q_630: [  6.1  47.1  10.4  34.7   4.2 -43.8 -25.2 -11.0 -52.4   8.1 -12.0 -35.7
  -6.4 -27.9   8.9 -46.3  43.1  45.6  46.3  34.1 -40.6  10.8  -0.3 -50.5
 -31.8 -43.0 -38.8 -41.7  20.9  20.4 -22.5  73.8]
q_362: [ -5.2  39.9   4.6  34.5  26.8 -43.9 -27.4 -18.8 -59.3  -8.4 -13.3 -32.5
 -15.6 -28.7  37.1 -56.8  49.3  44.3  44.4   5.2 -43.5  14.9 -11.1 -51.7
 -32.1 -41.6 -21.9 -30.2  21.7  35.3 -32.1  54.4]
q_564: [ -0.9  81.6  18.3  28.0  26.6 -47.3 -31.0  -0.8 -61.9 -13.6  -6.3 -30.1
 -20.7 -26.0  10.9 -53.2  40.2  36.1  59.8  17.5 -20.9  44.3 -10.6 -55.6
 -38.4 -43.4 -45.5 -38.6  25.5  15.5  -8.1  50.2]
q_512: [  8.4  47.1  10.4  34.7   4.2 -43.8 -25.2 -11.0 -52.4   8.1 -12.0 -35.7
  -6.4 -27.9   8.9 -46.3  43.1  45.6  46.3  34.1 -40.6  41.3  -0.3 -50.5
 -31.8 -43.0 -38.8 -41.7  20.9  20.4 -22.5  73.8]
q_292: [ -0.9  81.6  18.3  28.0  26.6 -47.3 -31.0  -0.8 -61.9 -13.6  -6.3 -30.1
 -20.7 -26.0  10.9 -53.2  40.2  36.1  59.8  17.5 -20.9  44.3 -10.6 -44.5
 -38.4 -43.4 -45.5 -38.6  25.5  15.5  -8.1  50.2]
q_357: [-10.6  54.8  10.9  35.7   7.8 -39.9 -18.7 -20.2 -66.4  -7.9   6.1 -56.6
  -9.3 -25.1  26.4 -47.5  46.7  40.3  53.8   5.1 -31.5  49.6  -7.6 -52.0
 -36.1 -56.8 -26.7 -32.0  32.5  24.5  -4.3  71.0]
q_461: [ -5.2  39.9   4.6  34.5  23.2 -43.9 -27.4 -18.8 -59.3   2.3  -8.0 -32.5
 -15.6 -28.7  37.1 -56.8  49.3  44.3  48.2   5.2 -43.5  14.9 -11.1 -51.7
 -32.1 -41.6 -21.9 -30.2  21.7  35.3 -32.1  54.4]
row of q_292 -> [ -0.9  81.6  18.3  28.0  26.6 -47.3 -31.0  -0.8 -61.9 -13.6  -6.3 -30.1
 -20.7 -26.0  10.9 -53.2  40.2  36.1  59.8  17.5 -20.9  44.3 -10.6 -44.5
 -38.4 -43.4 -45.5 -38.6  25.5  15.5  -8.1  50.2]
find: [  8.3  47.1  10.4  34.7   4.2 -43.8 -25.2 -11.0 -52.4   8.1 -12.1 -35.7
  -6.4 -28.0   8.8 -46.4  43.1  45.6  46.3  34.1 -40.7  41.4  -0.3 -50.5
 -31.8 -43.1 -38.8 -41.7  20.8  20.4 -22.6  73.8] -> q_512

q_630: [ 68.4 -44.8  59.2 -39.1   9.0 -24.5 -92.5]
q_357: [-67.7 -53.4  45.6  58.0  28.8  62.6 -49.1]
q_426: [ 76.9 -50.3  40.2   0.3 -63.8 -67.8  29.0]
q_362: [ -3.2  53.7  67.4 -55.4   2.1 -33.8 -72.1]
q_721: [ 28.7  59.0  47.7 -52.3   1.2  32.5 -67.6]
q_512: [ 57.8  51.6 -67.9 -56.1  20.5 -72.3  18.5]
q_292: [ 60.6 -68.1 -52.6  74.6  14.9  25.7  16.8]
q_564: [-50.0 -63.2  61.6  53.7  27.7  -4.8  33.1]
row of q_292 -> [ 60.6 -68.1 -52.6  74.6  14.9  25.7  16.8]
row of q_721 -> [ 28.7  59.0  47.7 -52.3   1.2  32.5 -67.6]
find: [ 76.9 -50.3  40.3   0.3 -63.9 -67.9  28.9] -> q_426
start: [59.0 47.7] -> q_721, 2
find: [ 68.3 -45.0  59.0 -39.4   8.8 -24.4 -92.6] -> q_630
row of q_512 -> [ 57.8  51.6 -67.9 -56.1  20.5 -72.3  18.5]

q_609: [ 69.4  11.5  77.2  19.8 -87.9 -21.0]
q_362: [-59.0  74.9  42.4  20.4  87.7  39.5]
q_426: [  8.2 -67.7 -67.2  41.4  -8.3 -66.0]
q_357: [ 52.6  44.0  67.6   0.1 -68.0 -13.1]
q_461: [-52.8  76.7 -32.2 -48.4  29.1  35.1]
start: [77.2 19.8] -> q_609, 3
find: [ 52.6  44.0  67.6   0.1 -67.9 -13.1] -> q_357
row of q_609 -> [ 69.4  11.5  77.2  19.8 -87.9 -21.0]
row of q_362 -> [-59.0  74.9  42.4  20.4  87.7  39.5]
find: [-58.8  74.9  42.3  20.4  87.6  39.5] -> q_362

q_871: [ 30.3   1.0   7.0 -14.5  -5.9  22.4 -16.5  14.5  -8.7  -2.6  10.3  14.7
 -12.7   1.1 -16.4  -8.8 -16.2  -6.6 -10.2  25.8 -32.4  35.4 -55.6 -10.9
 -26.6   4.9 -12.7  -4.1  31.1  -2.2 -14.4  30.8 -11.0 -57.1  27.5 -53.5
 -16.9  -3.2   6.9 -25.2   1.1 -11.3  20.1   5.7  -8.1 -52.5 -34.6  33.6
 -35.3   2.1 -38.3 -27.5  20.6  25.4  -9.9  -7.9 -42.3 -22.6  -5.5  26.5
  28.1]
q_292: [ 32.6   0.7   7.3 -14.4  -1.7  22.2 -18.6  13.2  -7.3  -5.1  11.6  13.2
 -12.9  -0.2 -13.1  -7.3 -18.4  -4.2  -6.6  29.9 -31.0  37.0 -53.7 -11.6
 -24.8   4.1 -12.3  -4.1  32.7  -1.2 -12.2  32.1 -11.7 -55.8  27.6 -55.4
 -16.9  -3.5   9.9 -26.8   0.5 -13.6  22.7   3.3  -8.5 -51.8 -32.2  33.1
 -36.2   4.9 -37.3 -26.0  19.8  24.3  -6.4  -9.1 -43.0 -25.0  -5.8  24.5
  24.7]
q_630: [ 30.8   1.4  13.9 -17.2 -12.5  26.6 -10.6  21.0 -11.0  -0.8  11.3  13.5
  -8.5   3.6 -16.3 -15.2 -23.5  -9.7  -7.5  28.0 -34.6  38.0 -57.1  -8.7
 -23.7   2.3  -5.0 -13.9  32.2  -1.3 -13.2  29.8  -7.8 -61.3  21.3 -45.6
 -22.9  -2.6   8.8 -26.7  -1.8  -2.2  18.5   1.0  -7.6 -62.6 -36.1  35.6
 -33.4  -0.1 -41.1 -32.4  27.8  23.3  -6.7  -8.1 -44.0 -20.0  -8.8  23.3
  28.0]
q_564: [ 29.5   1.6  16.1 -17.2 -12.6  27.2  -8.7  22.8 -10.2  -2.3  11.1  10.9
  -8.2   4.4 -16.5 -15.7 -26.9 -10.5  -4.0  26.6 -36.2  34.2 -59.7  -8.2
 -23.9   0.4  -4.1 -15.6  36.1  -2.4 -14.0  29.1  -6.8 -62.1  22.1 -45.2
 -26.0  -4.4   7.8 -25.9  -3.0  -1.5  17.1   0.1  -8.1 -64.2 -37.6  32.4
 -32.3  -0.1 -41.1 -35.0  27.7  10.3  -8.6  -9.9 -45.5 -23.2 -10.9  22.1
  28.3]
q_357: [ 29.0   0.5  15.5 -19.8 -17.4  29.5  -7.4  28.5 -13.7  -2.5  12.7  11.6
  -5.6   5.0 -19.9 -18.8 -28.6 -12.9  -5.9  27.1 -36.9  34.4 -59.1  -5.0
 -18.8   0.1  -1.4 -16.0  33.0  -0.8 -14.0  27.6  -5.5 -62.7  19.8 -39.9
 -31.3  -1.6   8.7 -26.0  -2.5   4.2  16.8   1.6  -8.7 -71.6 -37.3  35.6
 -33.4  -0.5 -43.9 -35.5  31.5  22.5  -8.6 -12.8 -45.4 -20.3 -10.2  20.6
  29.3]
q_512: [ 29.8   3.4  15.9 -18.6 -13.8  29.9  -7.9  26.5 -13.4  -1.8  12.3  11.3
  -6.2   3.4 -19.9 -16.8 -25.5 -10.1  -4.7  25.9 -36.3  34.2 -58.2  -7.4
 -21.1  -0.5  -2.7 -17.7  34.9  -4.5 -13.9  29.5  -5.5 -62.4  20.5 -41.4
 -27.6  -2.0   6.5 -27.5  -2.6   1.8  15.2   1.0  -8.4 -68.1 -37.6  34.6
 -33.2  -1.1 -42.2 -34.1  29.5  22.9 -10.5  -7.6 -44.9 -21.7  -9.5  20.9
  31.0]
q_609: [ 29.9   1.7  11.6 -17.1 -13.9  24.8 -16.5  19.8  -9.8  -4.6  12.7  14.4
 -10.7   2.5 -17.5 -11.4 -21.6  -8.3  -7.6  27.0 -34.4  36.1 -55.9  -9.3
 -22.2   0.7  -8.5 -10.9  33.2  -2.3 -13.5  26.8  -8.1 -60.1  23.6 -47.2
 -22.0  -1.7   8.8 -26.5  -1.7  -6.1  19.8   0.9  -8.4 -59.9 -35.4  32.4
 -34.6   1.5 -41.4 -30.5  24.3  23.3  -9.5 -11.4 -43.1 -22.8  -6.8  22.1
  29.1]
q_641: [ 32.7   0.7  11.3 -16.4  -8.7  24.3 -15.5  18.2 -10.6  -4.2   8.7  12.5
 -10.7   1.3 -17.9 -10.0 -22.8  -6.8  -8.6  26.7 -34.1  34.9 -57.3  -8.6
 -23.5   2.2  -7.9  -7.7  32.0  -1.3 -13.0  27.8 -10.7 -59.6  23.7 -49.6
 -19.7  -3.3   9.3 -26.5  -1.1  -8.2  22.6  -0.2 -12.1 -56.6 -35.3  30.1
 -32.7   2.7 -44.3 -29.4  24.4  25.3  -7.6  -7.6 -43.9 -23.0  -8.8  24.4
  28.9]
q_721: [ 31.6   4.2   7.7 -16.1  -0.7  21.3 -16.9  11.0  -5.0  -4.3  11.2  12.5
 -13.2  -1.6 -12.9  -4.8 -19.0  -4.2 -12.6  23.9 -32.1  35.6 -52.3 -11.8
 -24.4   3.5 -12.7  -3.1  27.0  -3.1 -12.1  28.2 -11.3 -54.7  28.8 -57.2
 -13.8  -3.5  10.0 -25.6  -1.3 -14.0  21.1   1.6  -9.0 -49.6 -31.9  29.9
 -35.5   5.0 -36.6 -25.3  18.3  23.7  -9.3 -11.3 -43.0 -22.0  -5.2  26.4
  25.9]
q_362: [ 31.7   0.7   9.2 -16.9  -6.5  24.2 -13.1  15.6 -10.9  -3.7   8.8  11.0
 -12.0   0.6 -16.6  -8.8 -21.4  -5.0 -11.8  26.4 -33.3  35.0 -54.1 -10.9
 -25.5   3.2 -10.3  -6.3  32.4  -4.3 -11.5  26.6 -10.0 -57.4  25.3 -52.1
 -19.8  -0.6   9.8 -27.7  -2.1  -8.9  19.9   2.6  -8.3 -54.8 -33.8  34.4
 -36.0   2.5 -36.4 -28.2  23.4  24.1 -10.0 -11.3 -44.0 -22.6  -7.0  23.8
  28.4]
find: [ 30.2   1.0   7.0 -14.6  -5.8  22.5 -16.4  14.6  -8.7  -2.6  10.4  14.6
 -12.7   1.1 -16.5  -8.7 -16.2  -6.7 -10.3  25.7 -32.5  35.1 -55.6 -10.8
 -26.7   5.0 -12.8  -4.1  31.3  -2.2 -14.4  30.8 -11.0 -57.0  27.4 -53.5
 -17.0  -3.3   6.9 -25.1   1.0 -11.4  20.1   5.7  -8.2 -52.5 -34.6  33.6
 -35.2   2.0 -38.2 -27.5  20.6  25.3 -10.0  -7.9 -42.3 -22.6  -5.5  26.3
  28.1] -> q_871
row of q_641 -> [ 32.7   0.7  11.3 -16.4  -8.7  24.3 -15.5  18.2 -10.6  -4.2   8.7  12.5
 -10.7   1.3 -17.9 -10.0 -22.8  -6.8  -8.6  26.7 -34.1  34.9 -57.3  -8.6
 -23.5   2.2  -7.9  -7.7  32.0  -1.3 -13.0  27.8 -10.7 -59.6  23.7 -49.6
 -19.7  -3.3   9.3 -26.5  -1.1  -8.2  22.6  -0.2 -12.1 -56.6 -35.3  30.1
 -32.7   2.7 -44.3 -29.4  24.4  25.3  -7.6  -7.6 -43.9 -23.0  -8.8  24.4
  28.9]

q_357: [24.0 77.3  3.0  2.9 13.7 72.0 45.3]
q_564: [ -7.5 -65.2  45.7   8.8  48.2 -58.2  47.7]
q_609: [ 23.0   1.1 -17.3  14.9 -12.5   4.5 -25.5]
q_362: [ 8.5 47.2 15.1 -2.5 20.1 43.3 48.0]
q_292: [-26.8 -25.1 -12.4 -25.6  -6.9  -8.6 -36.3]
q_721: [ -7.5 -65.2  45.7 -13.2  48.2 -58.2  47.7]
q_461: [ 49.5 -14.3  69.7  63.0  -9.4 -30.8  72.6]
q_512: [ 41.8  96.1 -58.4   6.3 -40.9  94.4 -45.1]
q_641: [ 23.5  -0.1  53.7  32.8 -12.0 -10.3  54.9]
q_871: [ 77.5  -6.7  30.4  82.5 -62.5 -22.5   4.3]
q_426: [ 28.4  35.9 -64.8   4.4 -42.5  43.0 -81.1]
q_630: [ 18.7  -2.7  41.6  23.2  26.0 -11.8  62.2]
find: [-26.7 -25.2 -12.4 -25.7  -7.0  -8.5 -36.2] -> q_292
row of q_512 -> [ 41.8  96.1 -58.4   6.3 -40.9  94.4 -45.1]

